Input: [-15, -46, -41, 3, -20]
Output: -41
Input: [-2, 12, 13, 45, -39, -15, 13]
Output: -39
Input: [6, -39, 42, -20, -49, -25, 3]
Output: -49
Input: [30, -25, -43, 5, -47, -19, -4]
Output: -47
Input: [16, 41, -4, -33, -8, -38, -12]
Output: -8
Input: [11, 38, -5, -9, 15, 36, 9]
Output: 15
Input: [10, 20, -7, -44, -13, -27]
Output: -44
Input: [27, 8, -3, 5, 27, 45]
Output: 5
Input: [-12, -7, -44, -24]
Output: -7
Input: [-5, -29, -10, 23, 46, -14]
Output: 23
---
[[ -6  -4   7 -44 -17]
 [-11   0  17 -20  -1]
 [ -7   0  17 -18  -4]] result: -7

[ -6 -40 -14 -29 -16] result: -6

[ 15 -42  -1   3   0] result: 15

[[-14 -13   3  -2  14]
 [-54 -39   2   4  12]] result: -54

[ 7 41 15  4  5] result: 7

[  2 -42 -21  46  32] result: 2

[  1   0   3  24 -45] result: 1

[-29   4 -22 -33  52] result: -29

[[-21  17  31   3  24]
 [ -7  20  15 -15  -7]
 [-53   4  11 -15  17]] result: -53

[[  3  53  22 -32 -10]
 [-14  -4   1  12   4]] result: -14
---
array([[836, 495, 723, 766, 422, 604, 436],
       [695, 958, 878, 253, 726, 840, 101],
       [394, 608, 625, 459, 794, 629, 636]]) 629

array([[-874,  669, -436, -175, -450],
       [-517,  481,  236, -362, -148],
       [ 497, -242,  392,  -36,  218]]) -36

array([[718, 511, 646, 460, 914],
       [644, 275, 947, 339, 806],
       [339, 244, 651, 740, 540]]) 740

array([[44,  0, 59, 66, 51],
       [58, 52, 54, 52, 50],
       [64, 74, 76, 40, 56]]) 40

array([[6, 6, 6, 5, 6, 4, 5],
       [3, 3, 3, 3, 2, 4, 4],
       [5, 4, 5, 4, 6, 5, 7]]) 5

array([[136, 150,  96,  91],
       [219, 233, 158,  16],
       [173, 124, 133, 197]]) 133

array([[169, 130,  70, 196, 102,  60, 165],
       [107,  78,  95, 114, 186, 197,  90],
       [152, 153, 103, 122, 115, 170,  27]]) 170
---
Input: -45,-26,-39,-48,10
Output: -39, 10

Input: 14,6,43,30,33,-30,-6
Output: 30, 43

Input: 33,46,22,-17,39
Output: 22, 46

Input:
-11,-33,3,4,9,40,-1
0,-21,21,4,3,-31,10
11,18,18,1,46,13,-2
Output: 4, 46

Input: -6,24,48,46,-21
Output: 48, 48

Input: -51,10,29,47,-9,21,-35
Output: 47, 47

Input: -16,5,50,-2,0,-5,15
Output: -2, 50
---
[25 39 20 50  0] out 20, 50

[[  9  12 -22  -1   4   1   6]
 [ 25 -19   1 -29  27 -24  -8]
 [ -3 -27  48 -20  11 -19 -16]] out -29, 48

[[  5  49  24  31   7   6  15]
 [-32  -7  24  -8 -11 -37 -10]
 [  8 -17 -14  29 -19  15 -30]] out -8, 49

[-47  22  13 -10  25] out 13, 25

[-22 -37  42 -22  35] out 42, 42

[  0  37  29 -11  45] out 29, 45

[  5  -8  -9  16 -11  -1 -38] out 16, 16

[14 39 -3 26 -6 23 -4] out 26, 39

[[ -9  46  12 -14   2  -1  36]
 [-29  50   9  -4   2   3  26]
 [ -9  -5  -7  12  -3   2 -31]] out -4, 50

[[ 39   9  10  -6  19]
 [ 21  49 -27 -45   8]
 [ 23   2   0  -8  37]] out -27, 49
---
[  9.11 -14.86  -8.66  10.14   2.63] Out: 10.14

[[ 16.1   3.8 -10.0  12.7 -11.4   6.0  -6.6]
 [-18.7   0.6  -4.5  -9.8  -2.1 -13.0  -6.1]
 [-11.0   5.4 -17.0 -20.5  10.5  10.6   1.0]] Out: 6.0

[ 1.7 -0.1 -1.3  1.8  0.9  0.5] Out: 0.9

[ 0.19 -0.09 -0.01  0.09 -0.13] Out: 0.09

[ 100.699 -163.386  138.726 -117.673  -74.490 -169.529 -146.481] Out: -169.529

[ 1.015  0.365  0.067 -1.174] Out: 0.067

[[ 0.042  0.030 -0.094  0.227 -0.172 -0.105 -0.089]
 [ 0.055  0.045 -0.076  0.059 -0.205 -0.149 -0.052]] Out: -0.105

[[ 0.0  0.9 -0.3 -1.2 -0.6  0.5 -0.4]
 [-1.2  0.6 -1.7 -0.3 -0.1 -1.6 -0.2]
 [ 0.4  1.5 -0.1 -1.5 -0.4  1.0 -0.3]] Out: 0.5
---
[ -1  18 -16  39 -11   7] → -16
[ -2 -42 -11 -17] → -11
[-25 -31  -1 -30  46] → -1
[ 2 13 24 43 26] → 24
[-15   6  11  46  21 -26 -22] → 11
[  1  -1 -27 -42 -36] → -27
[ -3  17  11 -50 -16  -6] → 11
[ 38 -11  33  -2 -15  27  25] → 33
[-31 -23  -1 -28  42 -52   2] → -1
[-52  12 -14  19  34  47] → -14
---
Q: [39, 82, 47, 56, 49, 10]
A: 47
Q: [[-30, -31, -34, -43, -31, -33, -38], [-21, -20, -40, -15, -33, 28, 0], [-21, -20, -40, -15, -33, -15, 0]]
A: -34
Q: [629, 349, 680, 109, 129, -694, 791]
A: 680
Q: [7, 6, 1, 3, 6, 5]
A: 1
Q: [[17, 63, 58, 18], [20, 81, 35, 5], [34, 38, 31, 56]]
A: 58
Q: [2, 3, 1, 2, 7, 9]
A: 1
Q: [49, -15, -1, -28, 14]
A: -1
Q: [47, -14, -19, -12, -33]
A: -19
Q: [84, 11, 22, 23, 7]
A: 22
---
125  203  173  775 Answer: 203

 12  -49   30   28  -12   -6    5
-13  -22  -15   -6  -18  -19  -23
-42   13  -16  -27   33    0  -30
Answer: 33

130   77  250   34  149
203  206   21   81  144
Answer: 21

 46  -24    7  -35   -2    3 Answer: -35

 23   80  106   20  143  161   62
154  138  203  203  113  139  120
Answer: 113

 76  460  750  847  664   93 Answer: 847

5  2  2  7  7  5  3 Answer: 7

58  45  47  62   0  83 Answer: 62

 25   44   12    9  -27   19 Answer: 9

 20   34   25  -12  -42   -2   21 Answer: -42
